Here is a tiny trained network, its code and every weight. The questions are about switching its units off for an input and a target symbol, where a switched-off unit gives its printed mean instead of its output.

import numpy as np


def w(rows, s, z=0):
    codes = np.array(rows[::2]) - 128.0
    scale = np.full(codes.shape[1], s)
    scale[-1] = z or s
    return codes * scale


def f(y):
    return y / 2 * (1 + np.tanh(0.7978845608 * (y + 0.044715 * y**3)))


def softmax(a):
    e = np.exp(a - a.max(-1, keepdims=True))
    return e / e.sum(-1, keepdims=True)


def log_softmax(a):
    a = a - a.max(-1, keepdims=True)
    return a - np.log(np.exp(a).sum(-1, keepdims=True))


def net(x, mask):
    ids = ['δηλμσφω'.index(c) for c in x.split()]
    T = len(ids)
    res = E[ids] + P[:T]
    u = 0
    for l in range(2):
        r = res
        for j in range(3):
            rows = slice(4 * j, 4 * j + 4)
            q, k, v = (r @ M[l][rows].T for M in (Q, K, V))
            z = softmax(np.where(np.tri(T) > 0, q @ k.T / 4**0.5, -1e9)) @ v
            o = O[l][rows]
            res = res + np.where(mask[u + j], z, o[:, -1]) @ o[:, :-1]
        u += 3
        y = f(res @ A[l][:, :-1].T + A[l][:, -1])
        res = res + np.where(mask[u : u + 12], y, B[l][:, -1]) @ B[l][:, :-1]
        u += 12
    return log_softmax(res[-1] @ U[:, :-1].T + U[:, -1])


Q, K, V, O, A, B = {}, {}, {}, {}, {}, {}
E = w([
[147,60,65,161,173],'δ',
[186,173,128,200,152],'η',
[188,179,182,134,72],'λ',
[62,172,181,141,117],'μ',
[180,107,182,71,109],'σ',
[130,67,252,166,144],'φ',
[229,71,154,186,164],'ω',
],0.021)
P = w([
[156,217,206,58,205],'0',
[143,165,181,109,141],'1',
[127,130,170,164,98],'2',
[110,108,161,143,92],'3',
[104,90,154,164,64],'4',
[96,76,141,193,40],'5',
[89,69,139,138,53],'6',
[81,59,137,112,53],'7',
[78,38,126,169,23],'8',
[76,34,123,144,25],'9',
[76,17,116,193,3],'10',
[74,41,123,27,68],'11',
],0.0055)
Q[0] = w([
[235,150,197,177,169],'L0H0',
[146,196,81,94,2],'L0H0',
[142,115,246,31,127],'L0H0',
[196,69,148,62,70],'L0H0',
[120,119,198,214,243],'L0H1',
[61,174,92,44,76],'L0H1',
[104,47,253,111,161],'L0H1',
[239,67,133,75,171],'L0H1',
[169,75,169,45,102],'L0H2',
[124,82,177,35,97],'L0H2',
[162,123,128,91,175],'L0H2',
[72,126,140,127,160],'L0H2',
],0.0072)
K[0] = w([
[219,93,193,180,53],'L0H0',
[115,203,126,53,73],'L0H0',
[95,57,187,57,135],'L0H0',
[176,46,73,44,14],'L0H0',
[48,78,100,193,214],'L0H1',
[118,161,109,83,43],'L0H1',
[54,1,176,31,243],'L0H1',
[234,43,143,121,88],'L0H1',
[120,97,147,150,191],'L0H2',
[126,142,199,163,176],'L0H2',
[166,112,121,188,83],'L0H2',
[124,144,180,125,86],'L0H2',
],0.0075)
V[0] = w([
[67,145,109,166,98],'L0H0',
[218,123,171,78,158],'L0H0',
[150,81,98,104,166],'L0H0',
[137,140,142,123,123],'L0H0',
[89,160,157,127,196],'L0H1',
[126,124,161,102,171],'L0H1',
[47,52,120,143,190],'L0H1',
[77,107,127,195,254],'L0H1',
[151,204,107,98,114],'L0H2',
[146,84,130,168,113],'L0H2',
[101,124,131,108,158],'L0H2',
[143,174,119,114,113],'L0H2',
],0.0092)
O[0] = w([
[95,96,147,147,144,50],'L0H0',
[172,185,80,92,114,254],'L0H0',
[172,129,155,143,95,124],'L0H0',
[127,137,115,116,135,146],'L0H0',
[121,103,152,71,175,141],'L0H1',
[68,138,114,100,148,181],'L0H1',
[142,200,157,65,198,162],'L0H1',
[137,187,110,2,161,195],'L0H1',
[178,190,131,68,162,25],'L0H2',
[112,104,128,143,85,204],'L0H2',
[130,118,126,155,146,110],'L0H2',
[151,163,130,90,147,74],'L0H2',
],0.0079,0.0075)
A[0] = w([
[150,228,183,83,57,138],'L0N0',
[221,112,78,90,33,121],'L0N1',
[160,132,119,78,132,112],'L0N2',
[115,189,22,153,188,29],'L0N3',
[134,165,121,12,87,179],'L0N4',
[111,117,12,161,242,253],'L0N5',
[86,128,184,146,137,189],'L0N6',
[136,122,134,195,99,163],'L0N7',
[128,190,48,121,89,78],'L0N8',
[192,167,181,186,238,209],'L0N9',
[134,179,98,72,150,83],'L0N10',
[184,187,172,119,132,96],'L0N11',
],0.011,0.0019)
B[0] = w([
[100,90,44,71,47,196],'L0N0',
[94,158,201,180,182,255],'L0N1',
[131,102,150,182,109,140],'L0N2',
[144,233,136,1,235,140],'L0N3',
[135,155,141,237,95,152],'L0N4',
[65,217,124,131,90,159],'L0N5',
[165,105,194,92,99,184],'L0N6',
[141,169,154,59,156,166],'L0N7',
[176,98,85,28,131,142],'L0N8',
[176,109,21,110,57,188],'L0N9',
[93,122,198,107,175,128],'L0N10',
[118,78,108,145,91,167],'L0N11',
],0.011,0.01)
Q[1] = w([
[112,204,146,151,135],'L1H0',
[165,153,151,180,102],'L1H0',
[187,190,120,111,117],'L1H0',
[107,109,103,169,226],'L1H0',
[77,176,124,158,96],'L1H1',
[146,138,156,143,40],'L1H1',
[133,109,115,90,93],'L1H1',
[112,112,86,129,104],'L1H1',
[159,43,121,80,48],'L1H2',
[55,112,65,103,153],'L1H2',
[49,68,155,180,88],'L1H2',
[179,9,86,100,80],'L1H2',
],0.014)
K[1] = w([
[123,181,144,147,106],'L1H0',
[143,108,137,166,95],'L1H0',
[179,141,110,101,104],'L1H0',
[112,128,97,177,193],'L1H0',
[65,137,120,139,122],'L1H1',
[109,109,157,132,83],'L1H1',
[116,125,137,87,105],'L1H1',
[106,129,104,109,87],'L1H1',
[91,37,128,75,71],'L1H2',
[72,146,72,148,203],'L1H2',
[40,139,150,174,103],'L1H2',
[131,7,89,108,121],'L1H2',
],0.016)
V[1] = w([
[137,141,63,159,126],'L1H0',
[88,104,149,130,136],'L1H0',
[213,114,185,237,147],'L1H0',
[48,99,17,225,162],'L1H0',
[138,133,137,136,144],'L1H1',
[87,122,98,101,61],'L1H1',
[141,129,123,133,135],'L1H1',
[57,120,197,144,114],'L1H1',
[244,245,253,89,202],'L1H2',
[104,80,133,167,134],'L1H2',
[116,156,163,104,70],'L1H2',
[163,164,112,104,162],'L1H2',
],0.0058)
O[1] = w([
[83,139,158,149,185,98],'L1H0',
[162,87,125,99,78,118],'L1H0',
[83,124,116,5,176,114],'L1H0',
[89,50,242,113,153,2],'L1H0',
[126,108,137,105,126,114],'L1H1',
[168,239,56,226,151,187],'L1H1',
[115,111,145,115,131,118],'L1H1',
[173,166,2,114,107,172],'L1H1',
[83,52,75,201,26,104],'L1H2',
[175,149,124,80,107,107],'L1H2',
[226,165,212,153,102,213],'L1H2',
[32,85,84,164,155,95],'L1H2',
],0.0042,0.0076)
A[1] = w([
[96,107,254,48,200,44],'L1N0',
[148,121,216,87,128,169],'L1N1',
[136,73,76,124,98,168],'L1N2',
[164,136,100,155,135,118],'L1N3',
[150,175,114,101,182,113],'L1N4',
[140,87,77,135,157,120],'L1N5',
[141,166,141,124,118,92],'L1N6',
[181,100,175,159,149,67],'L1N7',
[92,172,137,69,162,110],'L1N8',
[114,107,114,149,124,163],'L1N9',
[157,97,137,193,91,4],'L1N10',
[173,44,162,208,156,156],'L1N11',
],0.014,0.0031)
B[1] = w([
[33,26,175,74,101,184],'L1N0',
[206,165,74,198,170,254],'L1N1',
[139,81,158,86,102,154],'L1N2',
[103,124,131,113,181,167],'L1N3',
[95,94,132,82,106,145],'L1N4',
[151,188,169,133,112,131],'L1N5',
[123,86,152,143,104,184],'L1N6',
[71,118,107,101,119,204],'L1N7',
[83,97,131,136,9,137],'L1N8',
[110,176,126,124,163,123],'L1N9',
[71,30,183,84,59,188],'L1N10',
[174,198,155,134,174,202],'L1N11',
],0.015,0.0094)
U = w([
[104,141,107,182,148,71],'δ',
[141,161,92,110,159,90],'η',
[148,189,170,87,94,160],'λ',
[174,203,110,207,148,252],'μ',
[127,83,147,248,168,167],'σ',
[174,82,85,177,152,57],'φ',
[150,178,182,115,173,42],'ω',
],0.011,0.0023)

Each question gives the input, a string of symbols that net reads in full, and the target symbol t.
The units are the heads (4 rows each of Q, K, V and O) and the neurons (one row each of A and B). Each row of codes is followed by its name. A weight is (code - 128) times the scale printed after its matrix; where a second scale follows, it is the last column's (O, A, B and U).
mask holds one flag per unit, layer by layer, with each layer's heads first. A switched-off unit (its flag False) gives its mean, the last column of its rows in O or B, instead of its output. The means were averaged over made-up inputs and are rounded, as every weight is.
A unit's drop is (log p(t) with every unit on - log p(t) with that unit switched off) / (log p(t) with every unit on - log p(t) with every unit switched off).
The circuit of an input: a set's keep is (log p(t) with only the set's units on - log p(t) with every unit switched off) / (log p(t) with every unit on - log p(t) with every unit switched off). Starting from the 12 units with the biggest drops (on a tie, the unit counted first), units are removed one at a time, each time the one whose removal leaves the highest keep (on an exact tie, the one counted first), for as long as the keep stays at least 0.8.
units of the circuit, in order: the units of the circuit, biggest drop first
most important unit: the unit with the biggest drop
top k neurons: the k neurons with the biggest drops, biggest first
drop when u is switched off: that unit's drop, to one decimal
input φ η φ δ φ μ δ η ω σ, target σ: units of the circuit, in order -> L0N1; L0N4
input φ λ ω φ φ δ φ λ φ φ ω δ, target μ: most important unit -> L0N5
input ω φ σ δ σ η φ δ η, target η: top 4 neurons -> L1N1; L1N4; L1N3; L1N11
input λ μ η δ ω ω φ φ λ δ δ δ, target σ: units of the circuit, in order -> L0H0; L1H0
input σ φ φ μ δ, target δ: units of the circuit, in order -> L0N5; L1N11
input φ σ δ, target λ: top 3 neurons -> L1N1; L1N8; L1N4
input σ ω φ φ φ δ ω, target ω: units of the circuit, in order -> L1N11; L0N0; L1N10
input ω λ λ λ σ μ φ ω, target μ: top 3 neurons -> L0N0; L0N1; L0N9
input φ φ ω η φ η φ λ φ ω ω, target ω: top 2 neurons -> L1N11; L1N0
input ω φ δ ω δ φ δ φ, target φ: units of the circuit, in order -> L1N1; L0N1; L0N6
input δ ω δ ω φ λ φ φ φ φ φ σ, target σ: top 3 neurons -> L0N1; L0N4; L1N10
input ω η μ ω ω ω λ μ λ, target μ: top 3 neurons -> L0N7; L0N4; L1N0
input φ λ φ, target μ: top 2 neurons -> L0N1; L1N1
input μ ω δ λ ω φ, target λ: top 2 neurons -> L0N1; L1N2
input φ φ φ ω φ ω ω σ λ λ, target μ: units of the circuit, in order -> L1N0
input φ ω ω η δ φ σ δ φ μ, target μ: top 3 neurons -> L1N10; L0N9; L1N0
input μ μ φ σ φ σ, target μ: top 4 neurons -> L0N1; L0N9; L1N0; L0N4
input φ φ μ σ ω φ δ δ η, target λ: top 2 neurons -> L1N1; L1N4
input φ λ σ σ φ φ φ φ μ λ ω φ, target φ: top 2 neurons -> L0N1; L1N1
input λ η φ φ ω η σ φ φ ω, target μ: most important unit -> L0H1
input σ φ ω δ φ, target μ: top 3 neurons -> L0N1; L1N1; L0N9
input φ ω φ φ δ, target δ: top 4 neurons -> L0N5; L0N6; L1N11; L1N8
input ω φ μ, target μ: drop when L0N3 is switched off -> 0.2
input μ δ λ φ φ ω, target λ: drop when L1N1 is switched off -> 0.4
input λ λ φ φ σ ω μ δ φ λ, target σ: drop when L0H1 is switched off -> 0.1
input ω δ φ μ φ ω φ ω η, target λ: drop when L1N4 is switched off -> 0.3
input δ σ μ φ δ, target μ: most important unit -> L1H2
